How the elements are linked:
state | $ ! * @ § %
gt | cg bq zg nz cj mb
jl | cz qs cj rf zg gr
qz | rt jb bs nq lc nf
lz | gr nh nr lc nq cz
rt | qz gg ch sj tt lq
cg | gt fg qt gs pf mj
mf | zc fc sq dl fd ls
nq | sj hs mj qz lz qt
cr | bn bs jb mn - -
ls | - cj qs - bq mf
ch | bs bn rt mb gb nz
sj | nq fr mb rt gr zg
zg | qt ms gt lq jl sj
sq | nh gr mf lg fr qs
nr | fc zc lz bp mj pf
gs | nz - nf cg - bs
rf | rn ml mt jl lq tt
mn | fd mj hs cr zc fg
rn | rf - - cz nf lc
qs | qd jl ls ml ms sq
cj | pf ls jl mt gt fc
nh | sq lz zc pz hs qd
gg | jb rt bn fr lg rm
qd | qs cz - - tc nh
fd | mn mb fr bn mf bq
ml | - rf - qs rm lg
bq | fg gt ms fs ls fd
nz | gs fs lq gt mt ch
mb | mj fd sj ch fc gt
cz | jl qd pf rn qt lz
dl | - gb lg mf bn -
lc | tt pz bp lz qz rn
ms | tc zg bq rm qs fr
rm | sr lq fs ms ml gg
pf | cj - cz - cg nr
mj | mb mn nq bs nr cg
nf | lq sr gs qt rn qz
fs | - nz rm bq - bn
lq | nf rm nz zg rf rt
tc | ms qt fg sr qd hs
fr | hs sj fd gg sq ms
tt | lc lg gb gr rt rf
hs | fr nq mn jb nh tc
lg | pz tt dl sq gg ml
jb | gg qz cr hs pz sr
mt | - - rf cj nz gb
pz | lg lc - nh jb -
fc | nr mf gr gb mb cj
qt | zg tc cg nf cz nq
bp | gb - lc nr bs -
bs | ch cr qz mj bp gs
fg | bq cg tc - - mn
sr | rm nf - tc - jb
bn | cr ch gg fd dl fs
gb | bp dl tt fc ch mt
gr | lz sq fc tt sj jl
zc | mf nr nh - mn -

The rows follow the links: the fewer symbols apart two elements are, the more alike their rows tend to be.

Name the element of each row.
[-32, -86, -23, -28, -101, 126, -38, -30, -11, 21, 5, -12, -17, 35, -4, -31, 7, -4, 57, -12, 37, -43, 71, 2, 23, -13, -93, 53, -47, 35, -16, 83, 29, 47, -35, -41, -55, -24, -53, 15, -82, -18, -25, -32, 8, -2, 55] -> lg
[52, 92, 31, -38, 145, -60, 28, 0, 25, -8, 6, 10, -44, -28, 62, 22, 13, -30, -81, -34, -10, 47, -1, 10, -32, 31, 62, -83, 42, -46, 24, -88, -13, -50, 28, 45, 51, -13, 131, -34, -1, 40, -7, 32, 47, 35, -7] -> mj
[-26, -19, 40, 32, -64, -11, -7, 29, 57, 43, 21, 45, 11, -50, -41, 47, -45, 13, 23, -17, 9, 6, -129, -22, 10, -47, 2, 39, 54, -18, 1, 67, 41, 44, -52, -17, 75, 10, 15, 91, -2, -29, -99, 6, -10, -11, -83] -> sr
[-32, -62, -44, -10, -77, 10, -32, -27, 78, -23, 32, -1, -13, 40, 49, -97, 47, -34, 97, 39, -33, -41, -12, 8, 37, 49, -74, 69, -4, -26, -19, 15, 1, -2, -22, -1, 5, -27, 70, 21, -105, 48, -86, -8, 21, 94, 43] -> bn
[32, 113, 12, -101, 102, -1, 13, 5, -4, -6, 25, -6, 23, -45, 13, -5, -93, 12, -90, -2, 38, 14, -49, 8, -62, -31, 8, -61, 43, -17, -17, -30, -17, -5, -41, 20, 81, -86, 66, 70, 1, 32, -70, -17, 61, -60, -55] -> qz
[-4, -72, 52, 75, -59, 2, -15, 13, 18, 49, -44, 40, -60, -36, -26, 152, -14, -47, 6, -73, 36, -17, -21, -35, -10, -30, 58, -5, 50, 10, 34, 76, 71, 43, -20, -22, -14, 69, -72, 17, 33, -78, 23, 6, -50, -36, -41] -> qd
[1, -37, -43, 36, -40, 2, -13, 12, 38, 0, 26, -45, -61, 25, 50, -41, 31, -30, 77, 27, -73, -23, 18, -16, 61, 54, 4, 62, -49, -18, 17, -24, 26, 11, 19, 18, -25, 31, 63, 5, -75, 100, 1, -27, 1, 145, 76] -> fd
[26, 72, -55, -59, 38, 32, 15, -6, -61, -33, 24, -49, 40, 23, -32, -97, -64, 74, -6, 64, 2, 21, 25, 27, 4, 4, -83, -16, -51, 34, -75, -11, -108, -12, -10, 19, 16, -112, 37, 53, -26, 60, -24, -45, 56, -30, 36] -> rt
[23, 34, -48, 63, 37, -112, 12, 0, -41, -37, -3, -24, 24, 53, -17, -20, 70, 52, 5, 99, -65, 30, 4, -1, 52, 18, 10, 28, -41, 0, -20, -103, -69, -64, 83, 71, -5, -8, -4, -20, 71, 40, 55, 13, -16, 39, 9] -> gt
[58, 20, -26, -46, 76, 55, 19, -3, -103, -23, -17, -73, 14, 38, -24, -4, -13, 7, -62, 2, 32, -9, 140, 20, 57, 0, -10, -46, -67, 63, -16, -21, -52, -14, 32, 8, -90, -24, -57, -63, 7, 17, 121, -7, -2, -15, 101] -> gr

Each walk starts at a row. The symbols on each line, taken left to right, move it on to the next element.
Answer with the element's row; about right is enough.
new walk
[66, 11, -29, -7, 70, 14, -2, -30, -82, -27, -38, -31, 5, 21, 36, -39, 72, -26, -27, 15, -22, 5, 129, 17, 8, 35, -22, -11, -63, 18, -12, -85, -34, -50, 54, -18, -79, -1, -21, -110, 20, 2, 98, 27, 12, 21, 95]
@ * * § % %: [9, 42, -40, -48, 59, -7, -11, -41, -14, -59, 33, -35, 42, 48, 38, -144, 18, 21, 23, 70, -60, -18, 17, 43, -7, 42, -59, 18, -30, -10, -58, -57, -69, -45, 23, 10, -16, -86, 76, -12, -21, 72, -32, 8, 42, 19, 52]
§ ! @ § § *: [23, -70, -15, 27, -48, 114, -12, -7, -37, 24, -24, -22, -14, 45, 9, 32, 5, -32, 44, -26, 37, -35, 110, -10, 69, 16, -11, 46, -73, 43, 34, 59, 12, 55, 6, -22, -101, 37, -58, -28, -61, 12, 65, 0, -14, 56, 71]
new walk
[-54, 34, -41, 40, -30, -92, 0, -36, 4, -40, 20, 19, 75, 31, -16, -128, 34, 65, 65, 86, -60, 12, -39, 50, -11, 16, -37, 44, -14, 5, -73, -83, -81, -60, 51, 24, 37, -36, 25, 9, 52, 18, -16, 20, 9, -42, 8]
% $ § @ %: [-20, 22, 61, 31, 46, -65, 29, -22, 4, 11, -28, 46, -8, -30, 5, 71, 75, -21, -64, -36, 22, 67, -10, -2, -75, -28, 67, -94, 65, -47, 30, -45, 19, -52, 46, -29, 13, 39, -27, -86, 76, -73, 70, 52, -38, -67, -23]
* $ § * % % * §: [31, 18, -19, 53, 12, 0, 14, -16, -85, 4, -33, -24, 64, 22, -59, 29, 18, 59, -19, 24, 5, -10, 70, -17, 22, -13, 10, 16, -44, 69, 1, -21, -56, -2, 26, 15, -90, 6, -113, -33, 86, -40, 121, 4, -46, -71, -1]
new walk
[-29, -42, 59, -69, -33, 101, -14, 12, 39, 44, -10, 33, -15, -42, 16, 37, -30, -49, -22, -86, 69, -22, -14, -8, -21, -22, -18, -53, 32, -5, 23, 85, 68, 35, -64, -89, 18, 1, -22, 1, -50, -80, -67, 13, -4, -33, -21]
@ % ! * *: [16, 23, 52, 1, 45, -29, 14, 16, -55, 19, -29, 30, 13, -31, -49, 115, -33, 22, -111, -31, 59, 27, -17, -13, -51, -50, 59, -83, 49, 24, 24, 9, 2, -4, -12, 1, 5, 10, -67, -22, 101, -66, 75, 25, -20, -97, -46]
% $ § @ %: [-4, 46, -45, 26, -1, -40, 29, -11, -55, -23, 14, -24, 69, 11, -69, -48, -54, 124, 9, 85, -42, -12, -15, -6, 25, -29, -51, 60, -37, 42, -79, -16, -111, -8, -3, 38, 4, -90, 1, 69, 54, 23, 2, -22, 5, -62, -20]
new walk
[42, 77, -52, -23, 80, -43, 37, 7, -15, -42, 3, -39, -25, 43, 17, -72, 18, 9, -9, 42, -37, 29, 68, 27, 44, 69, -2, 7, -55, -11, -32, -106, -46, -44, 63, 57, -18, -21, 77, -19, -10, 88, 52, -20, 27, 65, 75]
@ * ! % %: [-25, -10, -63, -9, -81, 68, -24, 17, 12, 3, 30, -31, 5, 20, -7, -91, -47, 5, 83, 11, -22, -31, -3, 13, 48, 20, -74, 77, -21, 3, -12, 28, -21, 79, -36, -10, 8, -30, 22, 78, -103, 75, -68, -45, 20, 43, 25]
§ ! @ * $ @: [-14, 57, 52, -92, 72, 6, -13, -47, 33, -3, -7, 41, 4, -38, 50, -20, 30, -26, -63, -16, 54, 10, 26, 7, -116, 8, -5, -99, 20, -30, -23, -51, 47, -67, -11, -51, 22, -26, 59, -74, 19, -73, -29, 39, 21, -60, 10]
new walk
[8, 1, 27, 0, 8, -5, -4, 58, 100, 7, 2, 33, -105, -37, 61, 40, 20, -98, 4, -67, -16, 16, -39, -2, -13, 66, 47, -3, 25, -74, 53, -18, 43, 39, 2, 20, 33, 43, 96, -1, -78, 42, -70, 5, 24, 126, -4]
§ ! $ $ !: [-26, -69, 52, -12, 2, 13, -25, 25, 73, 35, -56, 30, -70, -28, 60, 30, 44, -84, -17, -109, 16, -9, 18, -4, -12, 25, 43, -57, 14, -47, 86, 11, 101, 10, -15, -42, 1, 73, 12, -35, -52, -45, -17, 21, -18, 70, 46]
! $ % ! *: [2, -91, -4, 80, -129, 20, -10, 6, -37, 23, -29, -21, -3, 31, -53, 29, -4, 1, 62, -8, 3, -38, 37, -32, 41, -12, -11, 54, -28, 35, 27, 77, 38, 51, -1, -3, -72, 72, -135, -23, 34, -47, 66, 8, -35, -5, 5]
new walk
[-45, -42, -38, 84, -135, 2, -20, 9, 29, -5, 20, -17, 11, 32, -55, -25, -23, 68, 100, 61, -28, -64, -45, -18, 45, -23, -51, 110, 1, 3, -41, 75, -35, 43, -38, -10, 45, -2, -60, 123, -30, 7, -58, -32, -22, 7, -32]
$ @ ! % § % §: [21, 80, 27, 30, 92, -81, 48, 34, -19, 21, -3, 4, 3, -50, -78, 98, -56, 36, -86, 8, 3, 51, -75, -26, 0, -16, 66, -37, 50, 13, 19, -27, -8, 9, -15, 56, 64, -3, 3, 34, 89, 16, 3, -17, 0, -36, -100]
! ! $ ! *: [-39, -57, -34, 106, -106, -52, -42, 24, 35, 1, 11, 0, -27, 43, 30, -27, 52, 10, 102, 27, -92, -9, -21, 9, 66, 19, 9, 113, -6, -27, 8, 5, 24, 27, 40, 36, -9, 61, 5, 43, -21, 37, 11, -6, -26, 90, 7]
new walk
[-31, -43, 56, 55, -66, -79, -5, 28, 79, 17, 5, 43, -62, -59, 31, 70, 24, -37, 24, -35, -53, 18, -90, -17, 5, 0, 85, 36, 56, -67, 66, 4, 54, 6, 12, -13, 49, 79, 45, 4, -11, -1, -45, 6, -27, 79, -62]
$ * @ § ! ! § @: [5, -49, -51, 95, -88, -10, 2, 34, -1, 5, 22, -22, -11, 47, -35, 25, -30, 34, 65, 29, -65, -34, -4, -15, 91, -1, 0, 103, -33, 33, 5, 50, -28, 57, 10, 36, -13, 55, -74, 79, -13, 57, 34, -45, -4, 49, -17]
@ ! ! @ !: [13, 55, -57, 71, 20, -62, 39, 20, -89, -1, 27, -46, 57, 47, -82, 23, -39, 91, -13, 78, -43, 34, 4, -7, 78, -23, 29, 27, -22, 68, -38, -21, -101, -11, 6, 65, -4, -17, -34, 60, 60, 77, 72, -13, -10, -18, -16]
new walk
[-51, 61, 39, 11, 22, -111, 6, -14, 46, -5, 20, 41, 13, -43, 13, -32, 2, 47, -23, 26, -1, 32, -89, 13, -85, -37, 18, -20, 69, -56, -17, -63, 17, -55, 16, 0, 92, -14, 79, 13, 47, -28, -75, 37, 8, -60, -87]
% ! @ ! @: [21, 80, 29, -83, 83, -59, 2, 1, 17, -15, 29, 37, -15, -22, 62, -56, -11, -22, -26, 1, 15, 27, -58, 22, -90, 10, -5, -53, 41, -56, -36, -73, -8, -34, -11, 10, 84, -52, 123, 4, -17, 28, -77, 34, 46, -7, -14]
* @ $ § $: [41, 38, 60, -48, 104, 38, 38, 9, -69, 29, -38, -20, -18, -45, -1, 79, -37, -17, -118, -92, 70, 18, 74, 7, -40, 8, 52, -109, -7, 10, 47, -8, 14, -6, -21, 5, 0, 8, -16, -49, 36, -27, 68, 14, 18, -49, 9]
new walk
[30, 22, -36, -69, 20, 81, -1, -41, -77, -31, -6, -35, 79, 24, -16, -81, -30, 55, -9, 36, 60, -15, 109, 15, -32, -29, -107, -55, -58, 52, -55, 4, -41, -23, -12, -25, -36, -76, -63, -31, 13, -18, 46, -8, 18, -90, 77]
@ * * § % %: [69, 61, -56, -35, 88, 13, 43, 50, -93, -21, 3, -66, -2, 51, -33, -16, -44, 26, -32, 65, -21, 19, 77, 6, 75, 22, -13, -16, -65, 35, -14, -24, -75, 15, 14, 59, -38, -28, 9, 45, -3, 80, 66, -40, 26, 50, 59]
% @ * $ $ @ § @: [-62, -20, -14, 11, -32, -68, -41, -78, -22, -24, -15, 40, 64, 29, -33, -78, 77, 61, 27, 64, 17, -12, 58, 19, -67, -28, -30, -4, -19, 13, -49, -48, -40, -74, 43, -49, -31, -29, -48, -77, 64, -95, 44, 25, -17, -98, 14]
new walk
[-13, 54, 39, 57, 91, -133, 21, 8, 36, -17, 11, 20, -5, -15, 29, 53, 13, 9, -70, 4, -43, 63, -90, 21, -32, -17, 72, -34, 67, -51, 40, -69, 2, -56, 39, 47, 67, -1, 50, -1, 74, 5, 1, 17, 14, -41, -53]
§ $ * § $ @: [-8, 52, 39, -6, 55, -50, 35, -3, 18, 6, 14, 33, 42, -65, -50, 15, -71, 65, -42, 3, 12, 25, -109, 8, -44, -41, 20, -38, 61, -1, -37, -11, -40, -5, -47, 17, 91, -55, 1, 61, 60, -22, -93, -2, 24, -98, -97]
* $ ! ! !: [-77, -56, -36, 73, -131, -40, -38, -2, 75, -6, 29, 14, 15, 19, 22, -82, 38, 34, 128, 74, -56, -40, -50, 11, 14, 3, -50, 105, -4, -27, -33, 15, -6, -1, 7, -6, 34, 5, 11, 56, -28, -13, -71, -5, -25, 28, -12]
